Look-ups in named tables: a row name and a column name give one cell, copied from the table.

vob =
fields: toled, remata, sas, damor, rivek, tosi
gukapur: [55, 89, 86, 140, 180, 113]
tolurur: [197, 109, 113, 83, 138, 109]
kub: [2, 77, 40, 131, 54, 76]
maguke: [122, 82, 109, 104, 152, 100]
bot: [22, 74, 57, 88, 72, 105]
gopamus: [124, 77, 88, 118, 114, 63]
sinof: [73, 67, 115, 89, 100, 103]

What is the remata of bot in vob? 74
What is the remata of gopamus in vob? 77
What is the rivek of gopamus in vob? 114
What is the damor of gopamus in vob? 118
What is the sas of bot in vob? 57
What is the remata of kub in vob? 77
What is the rivek of gukapur in vob? 180
What is the damor of bot in vob? 88
Which row has the largest tosi? gukapur

rutulos.tsv
	vesusol	kag	malem	bov
vutakup	0.52	-0.01	-0.12	0.67
pon	0.68	-0.53	-0.40	0.27
malovo	0.85	0.42	0.30	-0.02
ziribu	-0.51	-0.27	-0.27	0.21
nabani	-0.13	-0.17	-0.09	-0.10
mesoz	0.28	0.08	0.12	0.21
punuvir	0.39	0.85	0.64	0.14
goze	0.16	-0.38	-0.34	0.40
fomem	0.18	0.47	0.42	0.18
gub	-0.34	0.29	0.15	0.16
fero	-0.14	0.63	0.60	0.20

What is the vesusol of gub in rutulos?
-0.34
What is the vesusol of punuvir in rutulos?
0.39
What is the vesusol of mesoz in rutulos?
0.28
What is the bov of ziribu in rutulos?
0.21
What is the vesusol of malovo in rutulos?
0.85
What is the bov of vutakup in rutulos?
0.67
What is the bov of goze in rutulos?
0.40
What is the bov of punuvir in rutulos?
0.14
What is the kag of fomem in rutulos?
0.47
Row with the largest kag: punuvir

dena:
,sope,zozozi,seb,lunufis,rusital,rutuzu,nepab,kuzisug,zevefu
reve,27.0,65.8,18.9,39.3,37.9,30.4,46.3,50.0,26.3
gimal,52.1,32.5,55.2,44.6,55.1,34.8,45.3,55.4,39.9
dera,25.5,79.3,25.0,26.1,15.4,52.8,43.9,34.2,35.9
lisidek,39.1,42.8,29.3,49.9,61.8,40.8,21.1,59.8,31.8
nif,39.2,77.9,28.7,38.7,36.8,34.5,66.3,59.0,43.3
doti,25.1,35.9,31.5,33.5,59.2,58.6,20.3,53.7,61.9
tufipo,47.5,32.6,42.6,50.2,53.5,28.9,56.2,56.5,48.3
keruz,29.1,46.2,36.2,35.2,48.1,56.2,36.5,46.0,62.5
nuni,26.9,31.6,34.8,35.8,52.8,47.1,44.8,46.9,69.8
kazerim,52.0,8.4,62.0,41.4,51.7,40.4,44.5,40.7,54.8
nuka,56.2,45.7,28.7,64.1,50.9,11.8,47.3,54.5,11.5
nipamob,45.5,59.6,46.3,31.7,37.2,28.9,79.9,57.2,54.5

rutuzu of dera: 52.8
seb of doti: 31.5
sope of tufipo: 47.5
zozozi of nif: 77.9
nepab of doti: 20.3
rutuzu of reve: 30.4
rutuzu of doti: 58.6
zevefu of kazerim: 54.8
zozozi of keruz: 46.2
kuzisug of kazerim: 40.7

Table nedopu
|  | mifibi | tubudu | lugek | zogunet | sobez | voluz | nidapu | tilezaz |
|---|---|---|---|---|---|---|---|---|
| telorit | 2 | 26 | 5 | 11 | 12 | -43 | -42 | 14 |
| budo | -42 | 12 | 9 | 37 | 5 | 34 | 22 | 12 |
| pifuli | 56 | 4 | 7 | -22 | 8 | -39 | -19 | 11 |
| das | -22 | 19 | 4 | 4 | 4 | 41 | -52 | 9 |
| muvot | 43 | 11 | 14 | -14 | 6 | -41 | 30 | 19 |
| gef | -12 | 4 | 21 | 38 | 7 | 25 | -20 | 10 |
| bir | 49 | 14 | 4 | 0 | 12 | 79 | 45 | 25 |
| mikiva | 61 | -3 | 6 | 1 | 2 | 47 | -25 | 5 |
| batali | 48 | -15 | -11 | 7 | 20 | 74 | -21 | 18 |
| laba | -66 | 1 | 2 | 36 | 14 | -65 | -14 | 18 |
| pepile | -37 | -4 | -6 | 13 | 13 | -50 | 45 | 8 |
| vem | 10 | 1 | 6 | 17 | -4 | 0 | 25 | 9 |

What is the tubudu of muvot in nedopu?
11
What is the voluz of gef in nedopu?
25
What is the nidapu of batali in nedopu?
-21
What is the nidapu of bir in nedopu?
45
What is the mifibi of pepile in nedopu?
-37
What is the tilezaz of pepile in nedopu?
8
What is the nidapu of pepile in nedopu?
45
What is the mifibi of bir in nedopu?
49
Row with the largest mifibi: mikiva

mopo:
fields: suveze, faban, zipegeb, fanu, pobepu, mov
lav: [374, 430, 432, 324, 592, 347]
sobul: [364, 831, 403, 541, 731, 362]
zeka: [405, 365, 675, 109, 699, 362]
vip: [373, 355, 363, 328, 498, 441]
nik: [300, 273, 409, 314, 347, 382]
zufutin: [361, 343, 335, 517, 617, 151]
rol: [281, 378, 251, 541, 468, 330]
nogul: [354, 509, 457, 269, 698, 321]
surogop: [240, 426, 476, 314, 467, 330]
pir: [489, 522, 670, 423, 678, 324]

What is the zipegeb of pir in mopo? 670
What is the fanu of pir in mopo? 423
What is the mov of vip in mopo? 441
What is the pobepu of sobul in mopo? 731
What is the pobepu of rol in mopo? 468
What is the faban of zufutin in mopo? 343
What is the fanu of lav in mopo? 324
What is the faban of surogop in mopo? 426
What is the mov of surogop in mopo? 330
Row with the largest zipegeb: zeka

kemik =
,vurupe,bov
motak,3.716,3.716
ditusek,29.434,62.925
dabezu,88.643,37.207
sudi,29.434,62.925
fiven,29.434,62.925
maduga,88.643,37.207
pasasav,3.716,3.716
kov,88.643,37.207
kad,88.643,37.207
disa,29.434,62.925
koru,3.716,3.716
vefu,88.643,37.207
godopa,29.434,62.925

bov of fiven: 62.925
bov of kov: 37.207
bov of godopa: 62.925
vurupe of sudi: 29.434
vurupe of vefu: 88.643
bov of dabezu: 37.207
vurupe of maduga: 88.643
bov of disa: 62.925
bov of kad: 37.207
vurupe of motak: 3.716
vurupe of godopa: 29.434
vurupe of ditusek: 29.434
bov of motak: 3.716
vurupe of koru: 3.716
bov of maduga: 37.207

meb:
	gatop	topameg	venu	vas	vom	finasek
bufi	1995	-12435	92618	-13142	29429	-24554
rabubuz	-3669	1093	17572	-15568	-31876	6696
bab	-1842	4445	-21170	-1909	-15705	10076
loz	-271	3418	-23922	1977	-3752	7549
kigofi	1454	1121	-33294	12062	9015	487
kobapi	-4124	-3001	83662	-26027	-33337	514
sabiret	-6776	2441	47925	-26752	-52450	15483
rek	-996	-9371	97762	-22815	-2678	-15550
gegu	-3511	3893	-15909	-7690	-37196	12785
begog	1259	-7427	55319	-7344	25325	-17946
futoti	135	3053	-36894	7206	-3283	5758
malenab	-1071	8270	-69369	10470	-19863	17471

kobapi, vom: -33337
futoti, vas: 7206
kobapi, vas: -26027
gegu, finasek: 12785
begog, finasek: -17946
loz, venu: -23922
loz, gatop: -271
malenab, vas: 10470
begog, vom: 25325

